Below is a small trained network, with its code and all its weights. Each question gives an input and a class and asks what happens when units are switched off, that is, made to give their printed mean instead of their output.

import numpy as np


def w(rows, s, z=0):
    codes = np.array(rows[::2]) - 128.0
    scale = np.full(codes.shape[1], s)
    scale[-1] = z or s
    return codes * scale


def f(y):
    return y / 2 * (1 + np.tanh(0.7978845608 * (y + 0.044715 * y**3)))


def log_softmax(a):
    a = a - a.max(-1, keepdims=True)
    return a - np.log(np.exp(a).sum(-1, keepdims=True))


def net(x, mask):
    res = np.array(x, float).reshape(1, 6) / 4 @ E
    y = f(res @ A[0][:, :-1].T + A[0][:, -1])
    res = res + np.where(mask, y, B[0][:, -1]) @ B[0][:, :-1]
    return log_softmax(res[-1] @ U[:, :-1].T + U[:, -1])


A, B = {}, {}
E = w([
[204,1,155,155,138,126,140],'x0',
[115,55,131,68,41,170,191],'x1',
[162,133,37,154,178,223,118],'x2',
[125,125,118,145,117,120,124],'x3',
[120,118,139,119,136,141,122],'x4',
[133,133,127,126,124,126,126],'x5',
],0.016)
A[0] = w([
[106,175,106,116,214,82,68,172],'n0',
[193,146,121,188,181,162,99,146],'n1',
[48,163,76,122,104,151,150,110],'n2',
[55,246,138,151,174,105,64,187],'n3',
[134,116,193,163,180,36,43,209],'n4',
[57,120,159,92,81,112,128,240],'n5',
[172,139,211,141,128,47,164,254],'n6',
[51,147,150,98,88,81,129,158],'n7',
[93,152,54,100,96,230,172,173],'n8',
],0.012,0.0043)
B[0] = w([
[117,61,95,143,114,123,132,215],'n0',
[106,117,10,101,171,184,138,206],'n1',
[124,167,153,139,150,160,78,182],'n2',
[134,59,176,122,35,127,121,251],'n3',
[94,174,176,217,170,144,129,213],'n4',
[133,183,172,115,118,51,164,184],'n5',
[91,159,189,199,109,125,127,198],'n6',
[129,172,94,81,114,70,160,180],'n7',
[169,145,181,124,126,201,50,214],'n8',
],0.013,0.022)
U = w([
[112,75,203,141,86,69,192,252],'0',
[118,238,190,190,184,163,54,132],'1',
[193,40,90,102,94,158,83,151],'2',
[104,129,42,142,237,144,182,22],'3',
[156,254,122,58,123,53,123,60],'4',
],0.01,0.0033)

Each question gives the input, the list of numbers given to net, and the class t.
The units are the neurons (one row each of A and B). Each row of codes is followed by its name. A weight is (code - 128) times the scale printed after its matrix; where a second scale follows, it is the last column's (A, B and U).
mask holds one flag per neuron, in row order. A switched-off neuron (its flag False) gives its mean, the last column of its row in B, instead of its output. The means were averaged over made-up inputs and are rounded, as every weight is.
A unit's drop is (log p(t) with every unit on - log p(t) with that unit switched off) / (log p(t) with every unit on - log p(t) with every unit switched off).
The circuit of an input: a set's keep is (log p(t) with only the set's units on - log p(t) with every unit switched off) / (log p(t) with every unit on - log p(t) with every unit switched off). Starting from all 9 units, units are removed one at a time, each time the one whose removal leaves the highest keep (on an exact tie, the one counted first), for as long as the keep stays at least 0.8.
units of the circuit, in order: the units of the circuit, biggest drop first
most important unit: the unit with the biggest drop
top k neurons: the k neurons with the biggest drops, biggest first
drop of u: that unit's drop, to one decimal
input [8,-1,-8,-4,1,1], class 1: most important unit	n4
input [-1,5,7,2,-1,5], class 1: top 3 neurons	(n3; n8; n0)
input [-2,1,-5,0,-4,4], class 4: top 3 neurons	(n7; n0; n3)
input [-6,-1,3,-7,-1,-2], class 2: top 2 neurons	(n3; n4)
input [7,-3,2,7,-6,5], class 3: top 2 neurons	(n1; n8)
input [3,-1,-2,-5,3,2], class 1: top 2 neurons	(n3; n0)
input [0,6,7,-7,4,-5], class 1: top 4 neurons	(n3; n8; n0; n1)
input [0,-6,4,-7,1,5], class 2: units of the circuit, in order	(n3; n0)
input [-7,1,-1,8,2,-2], class 4: top 2 neurons	(n7; n2)
input [0,-7,1,1,3,-7], class 2: top 3 neurons	(n3; n1; n0)
input [7,-1,-7,3,6,1], class 1: top 2 neurons	(n4; n3)
input [0,4,-2,-8,-1,-8], class 4: top 2 neurons	(n3; n0)
input [-1,-5,4,-8,-1,4], class 2: drop of n3	0.2
input [6,-1,-2,-3,-8,6], class 1: units of the circuit, in order	(n3)
input [-4,-8,-5,2,3,-7], class 0: drop of n3	0.6
input [-5,-5,-4,5,8,-3], class 0: drop of n3	0.2
input [-2,-5,5,1,0,-6], class 2: drop of n3	0.1
